Below is a small trained network, with its code and all its weights. Each question gives an input and a target symbol and asks what happens when units are switched off, that is, made to give their printed mean instead of their output.

import numpy as np


def w(rows, s, z=0):
    codes = np.array(rows[::2]) - 128.0
    scale = np.full(codes.shape[1], s)
    scale[-1] = z or s
    return codes * scale


def norm(h):
    return h / np.sqrt((h * h).mean(-1, keepdims=True) + 1e-5)


def f(y):
    return y / 2 * (1 + np.tanh(0.7978845608 * (y + 0.044715 * y**3)))


def softmax(a):
    e = np.exp(a - a.max(-1, keepdims=True))
    return e / e.sum(-1, keepdims=True)


def log_softmax(a):
    a = a - a.max(-1, keepdims=True)
    return a - np.log(np.exp(a).sum(-1, keepdims=True))


def net(x, mask):
    ids = ['ΣΩαδεζηθλμτ'.index(c) for c in x.split()]
    T = len(ids)
    res = E[ids] + P[:T]
    u = 0
    for l in range(2):
        r = norm(res)
        for j in range(3):
            rows = slice(2 * j, 2 * j + 2)
            q, k, v = (r @ M[l][rows].T for M in (Q, K, V))
            z = softmax(np.where(np.tri(T) > 0, q @ k.T / 2**0.5, -1e9)) @ v
            o = O[l][rows]
            res = res + np.where(mask[u + j], z, o[:, -1]) @ o[:, :-1]
        u += 3
        y = f(norm(res) @ A[l][:, :-1].T + A[l][:, -1])
        res = res + np.where(mask[u : u + 8], y, B[l][:, -1]) @ B[l][:, :-1]
        u += 8
    return log_softmax(norm(res)[-1] @ U[:, :-1].T + U[:, -1])


Q, K, V, O, A, B = {}, {}, {}, {}, {}, {}
E = w([
[74,83,133,110,99,159],'Σ',
[76,81,134,110,98,160],'Ω',
[73,86,130,109,101,155],'α',
[63,102,135,119,102,161],'δ',
[98,71,99,122,86,143],'ε',
[68,150,162,134,84,154],'ζ',
[150,161,129,209,149,170],'η',
[136,92,94,165,189,135],'θ',
[104,187,105,163,221,105],'λ',
[91,145,116,111,118,28],'μ',
[172,248,97,135,77,75],'τ',
],0.018)
P = w([
[25,239,11,203,58,194],'0',
[181,144,102,3,146,208],'1',
[87,171,71,208,79,120],'2',
[174,128,154,24,162,191],'3',
[107,134,127,177,102,106],'4',
[155,134,197,60,185,183],'5',
[100,132,185,192,137,114],'6',
[121,127,231,78,189,191],'7',
[158,77,204,212,150,133],'8',
],0.014)
Q[0] = w([
[175,90,89,132,146,111],'L0H0',
[169,103,102,99,107,137],'L0H0',
[209,217,146,63,126,107],'L0H1',
[117,99,3,217,108,2],'L0H1',
[36,92,180,177,79,188],'L0H2',
[180,96,129,177,138,25],'L0H2',
],0.012)
K[0] = w([
[87,161,90,143,123,150],'L0H0',
[171,143,112,123,95,118],'L0H0',
[176,197,84,92,121,51],'L0H1',
[106,102,16,119,98,192],'L0H1',
[135,106,249,154,154,142],'L0H2',
[96,166,101,92,55,163],'L0H2',
],0.013)
V[0] = w([
[130,150,9,156,67,114],'L0H0',
[143,156,95,98,134,109],'L0H0',
[88,84,96,117,189,105],'L0H1',
[123,103,107,144,126,195],'L0H1',
[88,144,147,95,76,132],'L0H2',
[150,143,162,133,74,142],'L0H2',
],0.013)
O[0] = w([
[55,192,191,160,121,178,205],'L0H0',
[110,113,157,121,143,175,117],'L0H0',
[76,106,55,119,169,110,67],'L0H1',
[153,99,2,201,77,151,238],'L0H1',
[67,160,99,61,127,51,255],'L0H2',
[123,54,112,142,75,50,153],'L0H2',
],0.0087,0.0039)
A[0] = w([
[242,196,136,117,161,219,254],'L0N0',
[172,130,107,182,165,162,129],'L0N1',
[2,175,142,132,151,81,128],'L0N2',
[147,81,96,153,186,162,129],'L0N3',
[89,80,104,231,57,124,204],'L0N4',
[37,29,148,133,85,176,12],'L0N5',
[71,87,59,161,168,136,110],'L0N6',
[101,115,117,66,169,134,137],'L0N7',
],0.0087,0.0039)
B[0] = w([
[150,54,93,103,95,68,203],'L0N0',
[66,102,151,66,85,122,141],'L0N1',
[140,47,136,128,95,144,198],'L0N2',
[118,49,171,113,82,111,143],'L0N3',
[100,128,245,153,164,20,254],'L0N4',
[65,232,130,155,141,1,175],'L0N5',
[176,126,226,245,127,130,176],'L0N6',
[75,68,155,122,108,205,151],'L0N7',
],0.0073,0.0078)
Q[1] = w([
[86,67,175,72,152,130],'L1H0',
[119,200,16,203,148,104],'L1H0',
[167,107,69,124,153,146],'L1H1',
[139,27,138,130,95,182],'L1H1',
[99,161,163,168,113,89],'L1H2',
[74,56,253,117,114,220],'L1H2',
],0.014)
K[1] = w([
[206,105,189,148,96,56],'L1H0',
[61,92,86,138,58,246],'L1H0',
[123,119,71,164,212,136],'L1H1',
[171,50,175,118,242,90],'L1H1',
[173,125,188,89,107,139],'L1H2',
[167,111,104,87,177,52],'L1H2',
],0.013)
V[1] = w([
[234,254,95,79,44,86],'L1H0',
[134,30,139,109,86,54],'L1H0',
[204,171,106,9,74,76],'L1H1',
[32,102,158,79,213,46],'L1H1',
[141,76,163,2,56,76],'L1H2',
[82,158,139,98,233,102],'L1H2',
],0.0072)
O[1] = w([
[145,254,194,203,200,153,79],'L1H0',
[84,183,58,71,30,180,138],'L1H0',
[176,160,30,110,178,37,42],'L1H1',
[153,110,69,182,202,136,170],'L1H1',
[188,174,164,81,27,144,252],'L1H2',
[90,111,107,65,175,61,118],'L1H2',
],0.0094,0.0028)
A[1] = w([
[33,172,76,254,108,86,182],'L1N0',
[111,61,70,136,225,106,3],'L1N1',
[71,124,198,83,151,113,183],'L1N2',
[139,91,119,206,83,32,200],'L1N3',
[108,179,167,99,157,74,165],'L1N4',
[77,119,193,139,86,124,163],'L1N5',
[92,65,61,133,80,85,142],'L1N6',
[85,107,159,166,209,148,148],'L1N7',
],0.013,0.0046)
B[1] = w([
[33,107,147,97,140,49,246],'L1N0',
[175,146,74,160,169,77,138],'L1N1',
[146,138,128,126,147,89,185],'L1N2',
[96,155,148,127,67,8,243],'L1N3',
[147,89,175,176,136,239,170],'L1N4',
[159,127,113,148,124,63,219],'L1N5',
[142,183,143,196,160,132,191],'L1N6',
[151,176,151,94,80,119,160],'L1N7',
],0.015,0.013)
U = w([
[19,126,157,147,138,78,216],'Σ',
[193,106,147,142,45,42,5],'Ω',
[87,129,95,159,133,164,163],'α',
[109,10,145,151,84,181,199],'δ',
[113,115,126,129,134,140,22],'ε',
[101,174,78,67,64,163,144],'ζ',
[155,158,212,146,160,168,191],'η',
[108,120,102,152,127,149,31],'θ',
[90,119,95,154,134,158,151],'λ',
[112,73,155,9,150,119,100],'μ',
[159,83,83,140,218,106,254],'τ',
],0.012,0.0024)

Each question gives the input, a string of symbols that net reads in full, and the target symbol t.
The units are the heads (2 rows each of Q, K, V and O) and the neurons (one row each of A and B). Each row of codes is followed by its name. A weight is (code - 128) times the scale printed after its matrix; where a second scale follows, it is the last column's (O, A, B and U).
mask holds one flag per unit, layer by layer, with each layer's heads first. A switched-off unit (its flag False) gives its mean, the last column of its rows in O or B, instead of its output. The means were averaged over made-up inputs and are rounded, as every weight is.
A unit's drop is (log p(t) with every unit on - log p(t) with that unit switched off) / (log p(t) with every unit on - log p(t) with every unit switched off).
The circuit of an input: a set's keep is (log p(t) with only the set's units on - log p(t) with every unit switched off) / (log p(t) with every unit on - log p(t) with every unit switched off). Starting from the 12 units with the biggest drops (on a tie, the unit counted first), units are removed one at a time, each time the one whose removal leaves the highest keep (on an exact tie, the one counted first), for as long as the keep stays at least 0.8.
circuit, biggest first: the units of the circuit, biggest drop first
k most important neurons: the k neurons with the biggest drops, biggest first
k most important neurons of layer l: the k neurons of layer l with the biggest drops, biggest first
which heads matter: for each layer, one digit per head in row order, 1 if its drop is at least 0.15 and else 0, layers parted by /
input η θ λ ζ, target τ: which heads matter => 100 / 101
input θ ε Ω ζ θ θ δ ε, target δ: circuit, biggest first => (L0H2; L1N3; L1H0)
input Ω ζ τ δ, target η: which heads matter => 000 / 100
input ζ τ ζ τ α λ, target η: most important neuron => (L1N4)
input η Ω θ λ, target τ: 2 most important neurons => (L0N0; L1N1)
input ε θ ζ α Ω η, target Ω: 4 most important neurons => (L0N0; L1N0; L1N4; L1N6)
input τ τ ζ τ, target η: which heads matter => 000 / 100
input λ η ζ ζ, target Ω: which heads matter => 111 / 010
input θ ζ ζ θ Ω λ α α, target τ: 3 most important neurons => (L1N3; L1N0; L1N1)
input Ω ζ α α, target ζ: 2 most important neurons of layer 1 => (L1N0; L1N4)
input ζ μ Ω ζ Ω δ, target ζ: which heads matter => 001 / 101
input μ μ τ Ω ζ ζ Σ α, target ζ: 2 most important neurons of layer 1 => (L1N0; L1N3)
input μ Ω Σ τ ε δ, target η: which heads matter => 010 / 100
input η δ Σ Σ η ε, target Ω: circuit, biggest first => (L1N0)
input δ λ ζ α, target τ: which heads matter => 000 / 001
input η α μ ε, target μ: which heads matter => 010 / 000
input δ Σ ε η ζ Ω ε θ ζ, target Ω: circuit, biggest first => (L0H0; L1N0)
input ζ θ τ Ω τ ζ τ θ, target η: 2 most important neurons of layer 1 => (L1N3; L1N0)
input α ζ Ω η δ η, target Ω: circuit, biggest first => (L0N0; L1N0)
input δ θ τ ζ τ μ ζ δ, target μ: 2 most important neurons => (L0N4; L1N3)
input α ζ μ λ τ α ζ Σ, target ζ: which heads matter => 101 / 100
